Below is a small trained network, with its code and all its weights. Each question gives an input and a class and asks what happens when units are switched off, that is, made to give their printed mean instead of their output.

import numpy as np


def w(rows, s, z=0):
    codes = np.array(rows[::2]) - 128.0
    scale = np.full(codes.shape[1], s)
    scale[-1] = z or s
    return codes * scale


def norm(h):
    return h / np.sqrt((h * h).mean(-1, keepdims=True) + 1e-5)


def f(y):
    return y / 2 * (1 + np.tanh(0.7978845608 * (y + 0.044715 * y**3)))


def log_softmax(a):
    a = a - a.max(-1, keepdims=True)
    return a - np.log(np.exp(a).sum(-1, keepdims=True))


def net(x, mask):
    res = np.array(x, float).reshape(1, 2) / 4 @ E
    u = 0
    for l in range(2):
        y = f(norm(res) @ A[l][:, :-1].T + A[l][:, -1])
        res = res + np.where(mask[u : u + 8], y, B[l][:, -1]) @ B[l][:, :-1]
        u += 8
    return log_softmax(norm(res)[-1] @ U[:, :-1].T + U[:, -1])


A, B = {}, {}
E = w([
[170,206,213,32,162,167,135,42,175,105,34,101],'x0',
[119,197,66,188,183,184,51,1,161,229,122,188],'x1',
],0.0083)
A[0] = w([
[118,160,159,175,153,157,83,71,154,218,211,152,139],'0.n0',
[200,92,159,147,126,95,131,119,206,184,162,132,1],'0.n1',
[119,111,137,126,138,45,137,68,137,96,215,198,69],'0.n2',
[173,193,163,111,126,161,92,152,180,116,91,142,38],'0.n3',
[118,129,153,106,74,80,152,125,109,21,158,98,142],'0.n4',
[59,147,111,182,131,183,70,156,165,176,51,115,8],'0.n5',
[156,25,101,216,27,60,107,223,92,2,107,119,123],'0.n6',
[211,175,85,105,135,172,108,90,152,127,92,147,189],'0.n7',
],0.0072,0.00089)
B[0] = w([
[124,68,140,143,132,78,106,156,129,69,61,132,212],'0.n0',
[167,124,116,152,82,81,142,130,140,135,166,144,126],'0.n1',
[171,68,157,129,95,107,138,121,182,137,148,112,137],'0.n2',
[195,80,181,254,106,77,88,221,135,141,158,104,163],'0.n3',
[133,94,83,180,128,88,133,177,60,73,88,173,190],'0.n4',
[92,166,183,130,55,66,119,122,52,134,134,144,165],'0.n5',
[94,205,95,84,27,215,83,137,69,79,71,156,245],'0.n6',
[67,202,30,64,125,161,185,149,128,131,154,100,182],'0.n7',
],0.0074,0.012)
A[1] = w([
[65,161,57,161,70,161,98,70,153,161,139,157,249],'1.n0',
[190,43,132,172,186,84,87,98,132,147,179,179,35],'1.n1',
[132,125,186,102,103,131,199,171,2,47,121,169,252],'1.n2',
[131,174,119,117,136,176,139,93,153,114,113,38,109],'1.n3',
[122,161,105,75,175,178,103,156,171,131,149,43,49],'1.n4',
[132,138,101,114,136,103,62,100,121,90,84,169,234],'1.n5',
[104,73,200,235,131,82,169,110,176,154,154,159,57],'1.n6',
[89,32,169,158,96,93,78,119,184,155,157,108,72],'1.n7',
],0.0072,0.0011)
B[1] = w([
[83,84,196,116,163,177,120,167,90,44,62,159,210],'1.n0',
[186,165,146,107,133,74,164,104,143,168,232,112,141],'1.n1',
[29,106,107,124,157,148,105,147,112,122,102,167,254],'1.n2',
[150,36,110,154,100,150,144,128,128,188,193,167,150],'1.n3',
[154,113,88,101,82,113,152,117,151,165,233,56,141],'1.n4',
[112,114,123,108,106,127,119,205,118,77,84,119,199],'1.n5',
[214,188,159,90,176,136,178,132,100,190,160,187,139],'1.n6',
[177,191,126,138,163,112,220,17,166,132,204,2,139],'1.n7',
],0.0084,0.011)
U = w([
[165,139,104,86,88,165,135,117,247,213,170,59,35],'0',
[40,112,130,109,121,151,78,182,106,79,31,153,242],'1',
[174,177,154,154,172,37,152,62,128,144,171,133,2],'2',
],0.012,0.0018)

Each question gives the input, the list of numbers given to net, and the class t.
The units are the neurons (one row each of A and B). Each row of codes is followed by its name. A weight is (code - 128) times the scale printed after its matrix; where a second scale follows, it is the last column's (A, B and U).
mask holds one flag per neuron, layer by layer. A switched-off neuron (its flag False) gives its mean, the last column of its row in B, instead of its output. The means were averaged over made-up inputs and are rounded, as every weight is.
A unit's drop is (log p(t) with every unit on - log p(t) with that unit switched off) / (log p(t) with every unit on - log p(t) with every unit switched off).
unit that matters most: the unit with the biggest drop
top k neurons: the k neurons with the biggest drops, biggest first
top k neurons in layer l: the k neurons of layer l with the biggest drops, biggest first
drop when u is switched off: that unit's drop, to one decimal
input [-3,5], class 2: top 2 neurons in layer 0 -> [0.n6 0.n0]
input [6,4], class 0: top 4 neurons -> [0.n4 0.n6 1.n4 0.n7]
input [7,5], class 0: unit that matters most -> 0.n4
input [4,3], class 0: top 2 neurons -> [0.n4 0.n6]
input [3,2], class 0: top 3 neurons in layer 0 -> [0.n4 0.n6 0.n7]
input [-4,6], class 2: top 3 neurons in layer 1 -> [1.n7 1.n1 1.n2]
input [-7,4], class 2: top 4 neurons in layer 0 -> [0.n6 0.n7 0.n2 0.n4]
input [5,-1], class 0: top 3 neurons -> [0.n0 0.n6 0.n5]
input [6,3], class 0: top 2 neurons in layer 0 -> [0.n6 0.n7]
input [8,-2], class 0: top 4 neurons in layer 0 -> [0.n0 0.n6 0.n5 0.n7]
input [4,-1], class 0: top 2 neurons in layer 1 -> [1.n0 1.n4]
input [-4,3], class 2: drop when 0.n3 is switched off -> 0.0
input [-1,1], class 2: drop when 0.n6 is switched off -> 1.0
input [6,-1], class 0: drop when 0.n6 is switched off -> 0.1
input [-6,4], class 2: drop when 0.n7 is switched off -> 0.4
